Below is a small trained network, with its code and all its weights. Each question gives an input and a target symbol and asks what happens when units are switched off, that is, made to give their printed mean instead of their output.

import numpy as np


def w(rows, s, z=0):
    codes = np.array(rows[::2]) - 128.0
    scale = np.full(codes.shape[1], s)
    scale[-1] = z or s
    return codes * scale


def f(y):
    return y / 2 * (1 + np.tanh(0.7978845608 * (y + 0.044715 * y**3)))


def softmax(a):
    e = np.exp(a - a.max(-1, keepdims=True))
    return e / e.sum(-1, keepdims=True)


def log_softmax(a):
    a = a - a.max(-1, keepdims=True)
    return a - np.log(np.exp(a).sum(-1, keepdims=True))


def net(x, mask):
    ids = ['ΞΨδζλμ'.index(c) for c in x.split()]
    T = len(ids)
    res = E[ids] + P[:T]
    r = res
    for j in range(2):
        rows = slice(2 * j, 2 * j + 2)
        q, k, v = (r @ M[0][rows].T for M in (Q, K, V))
        z = softmax(np.where(np.tri(T) > 0, q @ k.T / 2**0.5, -1e9)) @ v
        o = O[0][rows]
        res = res + np.where(mask[j], z, o[:, -1]) @ o[:, :-1]
    y = f(res @ A[0][:, :-1].T + A[0][:, -1])
    res = res + np.where(mask[2:10], y, B[0][:, -1]) @ B[0][:, :-1]
    return log_softmax(res[-1] @ U[:, :-1].T + U[:, -1])


Q, K, V, O, A, B = {}, {}, {}, {}, {}, {}
E = w([
[87,170,1,155,214,201,94],'Ξ',
[110,64,98,254,185,214,107],'Ψ',
[132,19,41,211,179,84,154],'δ',
[134,199,103,153,149,104,152],'ζ',
[138,131,146,189,161,106,101],'λ',
[152,126,225,111,84,62,235],'μ',
],0.0098)
P = w([
[122,130,116,139,113,107,66],'0',
[113,117,129,171,195,119,123],'1',
[216,113,134,89,123,129,79],'2',
[111,146,120,175,199,119,133],'3',
[96,107,139,124,104,92,54],'4',
[161,68,156,115,207,140,130],'5',
[253,117,109,79,130,140,76],'6',
[80,151,136,198,195,113,126],'7',
[72,83,157,105,105,83,44],'8',
[182,78,145,121,218,166,120],'9',
],0.015)
Q[0] = w([
[253,97,89,37,80,222,132],'H1',
[208,57,124,104,233,135,92],'H1',
[215,146,95,111,135,98,99],'H2',
[57,158,61,162,245,149,83],'H2',
],0.058)
K[0] = w([
[255,158,111,153,196,157,173],'H1',
[204,139,89,119,70,157,89],'H1',
[184,110,117,95,149,128,79],'H2',
[106,173,102,198,119,150,83],'H2',
],0.078)
V[0] = w([
[147,5,118,211,107,137,137],'H1',
[138,104,82,132,76,5,177],'H1',
[130,152,146,133,156,121,83],'H2',
[172,120,112,159,138,114,102],'H2',
],0.023)
O[0] = w([
[255,104,31,209,20,135,220,250],'H1',
[244,116,174,15,195,202,118,103],'H1',
[117,48,220,93,47,119,193,165],'H2',
[68,76,216,63,77,163,140,189],'H2',
],0.0086,0.023)
A[0] = w([
[152,112,146,112,188,146,199,250],'N1',
[174,117,139,113,184,149,184,18],'N2',
[124,210,156,85,56,71,12,52],'N3',
[147,195,136,52,84,85,58,98],'N4',
[178,177,194,122,40,63,6,125],'N5',
[72,162,112,159,202,108,198,51],'N6',
[94,145,95,140,83,105,128,98],'N7',
[63,129,138,128,197,118,179,1],'N8',
],0.018,0.0086)
B[0] = w([
[99,187,71,150,94,156,83,223],'N1',
[142,80,181,55,167,49,188,206],'N2',
[82,123,71,78,109,156,220,137],'N3',
[141,155,65,215,93,189,70,138],'N4',
[157,117,171,139,154,38,116,149],'N5',
[78,71,152,138,77,139,143,135],'N6',
[142,145,160,95,209,187,106,254],'N7',
[249,157,136,106,130,32,111,139],'N8',
],0.018,0.022)
U = w([
[24,59,112,100,124,119,93,135],'Ξ',
[135,53,120,211,118,163,126,137],'Ψ',
[130,54,68,163,47,101,160,60],'δ',
[30,72,65,229,4,108,121,255],'ζ',
[79,30,184,202,66,75,111,128],'λ',
[154,109,74,172,90,94,46,62],'μ',
],0.0041,0.0055)

Each question gives the input, a string of symbols that net reads in full, and the target symbol t.
The units are the heads (2 rows each of Q, K, V and O) and the neurons (one row each of A and B). Each row of codes is followed by its name. A weight is (code - 128) times the scale printed after its matrix; where a second scale follows, it is the last column's (O, A, B and U).
mask holds one flag per unit, heads first, then neurons. A switched-off unit (its flag False) gives its mean, the last column of its rows in O or B, instead of its output. The means were averaged over made-up inputs and are rounded, as every weight is.
A unit's drop is (log p(t) with every unit on - log p(t) with that unit switched off) / (log p(t) with every unit on - log p(t) with every unit switched off).
The circuit of an input: a set's keep is (log p(t) with only the set's units on - log p(t) with every unit switched off) / (log p(t) with every unit on - log p(t) with every unit switched off). Starting from all 10 units, units are removed one at a time, each time the one whose removal leaves the highest keep (on an exact tie, the one counted first), for as long as the keep stays at least 0.8.
circuit, biggest first: the units of the circuit, biggest drop first
most important unit: the unit with the biggest drop
top k neurons: the k neurons with the biggest drops, biggest first
which heads matter: for each layer, one digit per head in row order, 1 if its drop is at least 0.15 and else 0, layers parted by /
drop when u is switched off: that unit's drop, to one decimal
input λ λ Ψ δ δ δ Ψ Ψ, target δ: most important unit	H1
input λ Ξ Ψ Ψ ζ δ Ψ μ, target μ: circuit, biggest first	[N8 H1]
input λ Ψ Ξ Ξ λ Ξ Ξ ζ, target ζ: circuit, biggest first	[N7 H1 N2]
input μ Ψ δ δ Ψ Ψ ζ ζ, target Ψ: which heads matter	10
input λ ζ λ Ψ δ μ, target ζ: circuit, biggest first	[N7 N1]
input λ δ μ Ψ ζ Ψ λ Ψ ζ λ, target ζ: which heads matter	00
input δ δ λ Ψ μ δ, target ζ: which heads matter	00
input δ Ψ Ψ μ δ δ Ψ δ λ, target λ: which heads matter	10
input μ δ ζ, target ζ: top 4 neurons	[N4 N7 N3 N2]
input Ξ λ Ψ δ λ λ Ξ Ψ, target ζ: circuit, biggest first	[N7 N2]
input λ δ δ δ λ λ Ψ μ, target ζ: circuit, biggest first	[N7 H1 N1]
input δ ζ δ δ Ψ Ψ λ Ψ ζ Ψ, target ζ: which heads matter	00
input Ψ δ Ψ Ψ μ λ ζ Ψ δ Ψ, target μ: which heads matter	10
input Ψ λ δ Ψ Ξ Ξ, target δ: circuit, biggest first	[H1 N7]
input Ψ δ Ψ μ Ψ Ψ ζ Ψ λ μ, target μ: circuit, biggest first	[N8 H1 N1]
input Ψ λ μ Ψ μ δ δ ζ, target Ξ: circuit, biggest first	[H1]
input Ξ Ψ Ψ δ, target λ: top 3 neurons	[N6 N8 N1]
input μ δ λ Ψ λ Ψ Ψ λ, target ζ: which heads matter	10
input Ψ Ψ δ Ψ λ Ψ δ Ξ δ μ, target δ: top 3 neurons	[N2 N7 N1]
input Ψ μ δ Ψ λ μ ζ δ Ψ ζ, target μ: circuit, biggest first	[H1 N8 N2]
input ζ μ μ δ, target μ: drop when N1 is switched off	0.2
input λ Ψ δ λ δ Ψ Ξ Ψ Ψ ζ, target λ: drop when N8 is switched off	0.3
